(in the rows, 100 means zero)
Each row of numbers stands for one node and depends on some of the facts below. Use the named rows to name the rest.

Known rows:
J852: 88	87	83	84	98	117	101	103	89	103	101	86	120	86	86	110	127	110	101	114	89	105	93	91	59	120	108	110	119	102	105	99	101	91	119	84	121
J406: 83	84	143	93	108	92	120	119	112	125	109	123	106	118	107	88	78	62	87	142	96	100	79	104	173	70	101	74	74	121	77	94	96	107	80	132	88
J105: 80	97	148	90	108	96	112	117	122	108	113	133	110	115	96	104	75	68	102	141	97	113	63	111	151	83	108	62	80	99	77	98	81	106	78	130	101
J370: 98	102	124	116	97	90	73	80	98	74	68	85	76	100	115	94	66	99	120	66	118	110	108	110	127	88	150	91	86	69	100	87	113	100	118	102	88
J340: 82	88	136	104	102	90	111	118	117	118	102	117	116	115	103	98	67	72	86	114	101	97	78	102	171	49	88	78	71	104	74	95	95	102	97	143	74
J47: 84	86	70	99	92	109	95	104	96	95	91	74	133	80	84	121	118	123	96	77	96	100	92	89	59	94	93	113	116	85	99	97	103	85	145	100	101
J412: 98	107	52	84	90	122	106	99	90	104	101	93	123	85	90	115	114	115	96	96	97	94	98	90	60	115	91	114	107	107	104	104	98	94	124	102	113
J444: 96	107	133	95	96	88	87	75	99	67	73	88	69	99	113	84	76	90	124	100	117	112	103	111	118	123	162	107	82	95	103	99	98	108	102	87	112
J958: 80	95	146	98	106	85	117	118	118	112	110	128	109	118	99	98	74	75	91	127	98	103	79	110	161	68	100	75	78	116	77	97	88	108	88	134	93
J218: 76	86	153	104	116	81	121	121	114	104	122	133	111	108	91	96	75	76	89	141	94	111	91	107	155	89	120	67	95	105	84	98	84	101	98	131	107
J23: 77	110	128	89	99	88	120	118	117	95	105	129	112	116	98	105	66	76	95	129	101	102	75	105	146	81	103	77	74	117	74	108	75	105	95	139	103
J731: 110	105	142	141	127	71	113	125	103	92	94	105	86	129	92	109	58	83	100	104	94	88	116	98	57	97	73	87	75	58	81	113	105	95	57	105	81
J240: 94	93	85	100	95	106	112	105	100	122	100	90	115	92	102	113	137	119	88	82	98	89	101	101	85	97	80	125	103	120	104	100	120	99	116	91	106
J140: 99	107	76	109	95	87	84	102	133	80	110	131	69	116	119	67	117	96	107	120	119	118	98	106	111	87	70	85	124	68	113	103	65	89	78	88	112
J572: 100	94	82	91	99	118	92	103	90	111	102	91	117	93	90	123	124	116	98	94	91	105	89	95	69	102	91	102	118	96	102	97	107	95	112	93	105
J81: 94	107	60	78	89	123	105	97	92	99	102	92	128	81	88	116	117	116	101	100	97	97	92	91	58	120	97	114	108	102	104	106	90	96	124	96	115
J949: 105	109	44	81	88	114	100	103	78	119	103	90	108	99	102	115	117	112	83	89	91	88	101	91	82	97	74	113	104	133	99	103	113	102	115	101	91

How the nodes are related:
J83 γ [J614, J145, J525]
J837 γ [J735, J433]
J884 γ [J756, J586, J129, J647, J847]
J758 γ [J274]
J933 γ [J851, J572]
J406 γ [J852, J438, J253]
J451 γ [J433, J221, J519, J919]
J983 γ [J274, J193, J650]
J807 γ [J23, J194, J679]
J651 γ [J218, J877, J128]
J426 γ [J47]
J299 γ [J253]
J211 γ [J919]
J295 γ [J566]
J228 γ [J795]
J44 γ [J145]
J741 γ [J81, J199]
J864 γ [J218, J213, J184, J916]
J399 γ [J454, J585, J194]
J949 γ [J936, J393, J798, J431]
J629 γ [J956, J916, J105]
J661 γ [J301, J236]
J262 γ [J863, J347]
J181 γ [J591, J798]
J794 γ [J263, J129]
J459 γ [J349, J425]
J813 γ [J867, J140]
J51 γ [J162, J639, J745]
J340 γ [J47, J235]
J497 γ [J408]
J407 γ [J660, J695, J555]
J973 γ [J532, J916, J488]
J104 γ [J519, J128]
J579 γ [J220, J438]
J27 γ [J639, J852, J199, J555, J444]
J618 γ [J301, J128]
J337 γ [J370, J47]
J277 γ [J863, J184]
J240 γ [J292, J586]
J55 γ [J349, J475, J749]
J806 γ [J956, J852, J73, J916]
J323 γ [J539, J956, J851, J566]
J87 γ [J614, J655]
J284 γ [J639, J218, J304]
J610 γ [J249, J370, J276]
J636 γ [J735, J369, J288, J548, J304]
J325 γ [J649, J475, J525, J199, J105]
J238 γ [J784, J444]
J590 γ [J549, J221, J128]
J521 γ [J276]
J328 γ [J274, J23, J81, J412]
J683 γ [J987, J740, J919]
J255 γ [J263, J650, J47]
J881 γ [J393, J164, J548, J585, J153]
J326 γ [J162, J685, J274, J431]
J588 γ [J614, J531, J454, J781, J444]
J8 γ [J433, J229, J548]
J645 γ [J213, J691]
J776 γ [J431]
J220 ε J337, J262
J83 ε J936, J451
J847 ε J337
J758 ε J229
J263 ε J539
J519 ε J369, J399
J288 ε J55
J140 ε J193
J23 ε J349, J199
J370 ε J549, J193, J145, J590, J408
J983 ε J741, J325
J691 ε J44, J919
J863 ε J639
J274 ε J229, J749
J236 ε J262, J325
J184 ε J741, J807, J958, J555, J745
J295 ε J454
J444 ε J610, J44, J81, J323
J747 ε J795
J685 ε J451, J221, J877, J949
J851 ε J451
J164 ε J884, J162
J129 ε J87
J412 ε J795
J661 ε J884, J193, J44
J475 ε J639, J454, J369
J614 ε J55
J181 ε J735, J27, J213, J645, J249
J253 ε J393, J369, J235
J898 ε J199
J794 ε J347, J919
J256 ε J864, J590, J555
J756 ε J781, J636, J745
J497 ε J340
J695 ε J27, J369
J431 ε J407, J806
J740 ε J193
J798 ε J852, J426
J956 ε J193, J55
J433 ε J162, J610, J426, J566, J326
J660 ε J864
J105 ε J249
J679 ε J299, J407, J852, J781, J235
J488 ε J741, J586
J240 ε J877
J438 ε J731, J852, J555
J572 ε J162, J618, J51, J586
J655 ε J399
J292 ε J525
J867 ε J531, J852, J8
J238 ε J340, J919
J301 ε J590, J958
J328 ε J741, J249, J566
J683 ε J881
J784 ε J807, J340, J323
J588 ε J731, J369
[J220, J758, J406, J23, J877, J128, J347, J249, J181, J548, J51, J340, J162, J105, J488, J958, J218, J235, J521, J683, J588] χ c
[J83, J153, J140, J863, J236, J349, J794, J256, J813, J194, J781, J566, J881, J326, J776] χ d
[J837, J884, J936, J288, J852, J451, J304, J47, J274, J651, J426, J299, J184, J145, J916, J295, J747, J685, J164, J228, J44, J408, J591, J864, J949, J129, J629, J412, J647, J531, J661, J229, J276, J475, J614, J253, J459, J756, J497, J407, J695, J740, J393, J956, J104, J549, J579, J660, J679, J27, J618, J73, J277, J240, J795, J55, J586, J572, J655, J323, J87, J81, J284, J238, J199, J590, J301, J255, J784, J532, J213, J221, J8, J745, J585] χ a
[J847, J731, J807, J454, J735, J431, J193, J292, J610, J867, J425, J328, J369] χ e
[J933, J263, J519, J919, J370, J983, J691, J211, J444, J851, J650, J741, J399, J262, J898, J539, J525, J639, J749, J798, J973, J555, J433, J337, J438, J806, J636, J325, J649, J987, J645] χ b

Name these rows:
No name comes twice in this set of rows, the named rows included.
99	106	83	108	97	95	75	107	130	86	110	138	66	119	123	73	116	93	108	127	117	127	91	110	111	90	72	70	129	57	108	101	66	87	70	85	112 : J566
97	115	66	98	88	82	86	100	129	66	102	126	66	118	115	65	109	95	105	127	118	115	90	102	99	95	71	96	118	86	105	112	51	93	76	88	118 : J194
94	86	65	98	91	115	99	99	91	114	94	75	129	85	91	111	117	114	91	78	94	91	98	87	80	83	78	119	106	97	101	95	113	91	129	103	89 : J426
91	91	78	89	98	100	107	103	84	98	109	87	117	90	81	110	124	119	89	100	87	101	107	88	64	116	107	117	125	117	106	102	102	97	126	90	115 : J304
106	103	80	81	94	125	97	96	99	103	102	90	128	82	82	119	124	111	109	101	95	100	82	94	69	117	91	109	113	98	107	101	94	99	104	89	112 : J475
115	111	148	135	126	77	111	122	108	88	95	109	89	125	88	117	57	84	110	103	94	91	107	100	53	103	73	81	70	52	82	113	94	99	47	105	85 : J425
110	119	98	105	92	105	89	74	97	99	78	100	68	98	131	87	63	92	115	77	122	94	119	114	143	96	134	92	68	93	99	93	121	107	107	106	84 : J983
117	95	136	147	124	74	105	122	99	100	87	91	93	127	97	105	51	78	99	93	93	83	113	89	66	76	62	89	65	48	76	105	109	92	58	111	60 : J610
93	95	87	78	91	111	100	98	99	88	96	75	127	86	78	110	127	112	107	100	92	99	82	87	56	116	98	130	108	117	108	108	87	103	111	84	117 : J614
108	91	77	91	98	124	92	102	88	126	106	91	114	91	95	117	124	111	94	96	88	100	91	95	79	98	83	102	114	103	103	94	112	97	104	92	93 : J295
109	116	133	95	96	101	80	73	105	74	78	98	72	96	113	89	73	87	131	92	119	111	95	116	125	118	153	97	78	88	103	96	98	112	88	89	104 : J525
104	107	133	111	104	93	84	80	97	89	84	102	64	99	118	92	74	97	116	86	114	113	118	119	135	113	157	83	91	81	106	89	117	105	102	95	102 : J691
104	87	76	96	101	120	103	99	85	128	110	91	117	86	95	106	127	111	93	99	89	96	106	93	87	103	88	110	115	108	109	94	117	96	113	92	99 : J277
124	93	86	100	102	111	102	93	87	118	122	86	123	82	84	95	120	112	92	81	88	88	115	87	98	100	82	121	117	128	117	95	110	108	103	97	87 : J451
85	100	123	92	103	94	128	114	110	121	112	130	107	116	108	87	71	67	84	141	99	94	91	106	166	78	101	77	69	125	77	100	90	107	87	140	91 : J51

The same nodes again, as new rows of numbers:
Named rows:
J749: 112	107	109	107	92	98	114	118	109	107	107	103	90	107	103	72	111	98	113	114	70	84	113	89	102	93	103
J794: 123	87	105	76	106	88	99	115	101	120	103	98	89	114	71	112	111	99	104	108	122	115	102	85	133	114	116
J253: 115	118	90	94	100	104	119	70	103	80	91	86	106	84	98	106	90	108	87	89	112	92	102	117	101	97	91
J851: 107	107	109	106	87	96	110	116	116	109	106	104	90	110	110	75	115	96	114	113	69	88	112	88	94	90	105
J459: 107	101	98	103	105	112	93	88	96	97	94	104	104	93	116	109	88	105	97	91	122	105	95	114	86	108	102
J636: 126	105	106	119	96	99	108	104	114	107	101	99	92	131	80	74	103	112	120	116	75	102	105	99	75	110	95
J328: 59	83	124	86	55	115	114	158	103	125	92	87	93	96	73	123	89	109	98	115	114	92	85	99	114	101	98
J987: 109	109	112	109	88	93	118	113	115	110	111	101	91	107	100	75	109	96	117	111	72	83	120	90	91	94	103
J958: 58	99	93	108	106	82	91	109	93	87	101	89	94	107	81	107	105	90	103	92	71	108	102	75	119	94	96
J579: 115	111	98	96	98	109	107	76	102	87	85	92	104	91	97	110	87	113	95	91	118	104	100	118	90	107	98
J337: 150	107	141	103	79	90	96	111	107	71	117	127	74	98	83	92	118	108	125	123	85	90	94	68	99	120	93
J956: 96	113	89	91	93	96	93	85	119	97	95	104	108	88	139	105	109	87	88	89	110	107	93	118	87	92	105
J301: 98	94	103	96	113	110	96	82	80	94	99	111	115	87	115	105	98	97	86	100	111	86	108	116	99	92	93
J488: 57	102	93	107	104	81	88	108	100	87	99	90	94	108	91	107	112	87	101	91	70	109	103	77	118	91	98
J23: 50	102	99	108	104	86	97	118	95	89	98	86	90	105	85	112	102	90	103	93	76	101	107	75	122	98	99
J228: 106	101	99	101	106	109	94	87	95	93	95	103	105	92	113	109	89	105	96	93	120	106	95	115	84	107	102
J81: 93	107	95	97	104	110	111	97	100	93	97	99	102	80	120	112	88	98	87	91	117	86	104	111	101	99	101

Which node is each row?
No name comes twice in this set of rows, the named rows included.
104	95	108	97	110	117	87	82	82	95	89	108	113	94	110	109	95	106	93	97	119	97	103	120	90	103	96 : J661
137	107	116	97	97	91	95	79	98	57	126	129	92	64	106	121	108	94	92	102	121	90	80	89	106	117	88 : J47
96	103	91	101	108	99	109	80	103	99	110	104	108	82	115	106	94	93	89	88	116	94	105	112	87	100	100 : J740
55	83	122	95	114	90	74	91	55	90	89	101	112	115	70	107	115	91	100	103	71	92	129	89	123	84	84 : J128
121	111	108	108	93	106	117	112	102	101	94	92	88	105	95	66	99	111	119	111	70	85	116	83	106	91	105 : J444
110	96	76	116	123	124	87	107	103	92	96	107	104	120	113	112	90	110	86	107	112	110	72	120	77	121	88 : J949
121	108	96	97	108	116	91	72	93	83	77	97	111	108	102	105	95	114	90	99	113	108	93	125	89	105	88 : J284
101	82	128	88	111	120	75	71	58	97	80	118	125	98	100	113	100	107	91	106	118	87	121	128	91	97	87 : J618
67	101	99	108	105	79	89	104	94	78	107	95	91	103	81	111	108	89	103	94	73	106	100	71	122	97	94 : J235
125	113	106	105	92	105	120	109	106	95	89	93	91	115	94	72	107	110	112	117	67	85	112	95	105	93	95 : J639
116	106	96	102	106	116	97	84	89	90	84	94	103	89	105	102	79	116	102	87	120	106	96	111	93	106	104 : J238
113	114	126	102	78	113	114	123	109	104	82	90	82	109	92	84	96	117	124	109	85	88	118	89	99	103	109 : J741
97	99	99	100	110	100	104	76	92	100	108	107	113	86	110	108	94	93	89	93	116	91	112	119	87	98	96 : J221
48	96	114	114	92	70	95	93	103	109	107	89	95	110	64	121	92	94	121	81	95	124	121	83	81	111	107 : J683

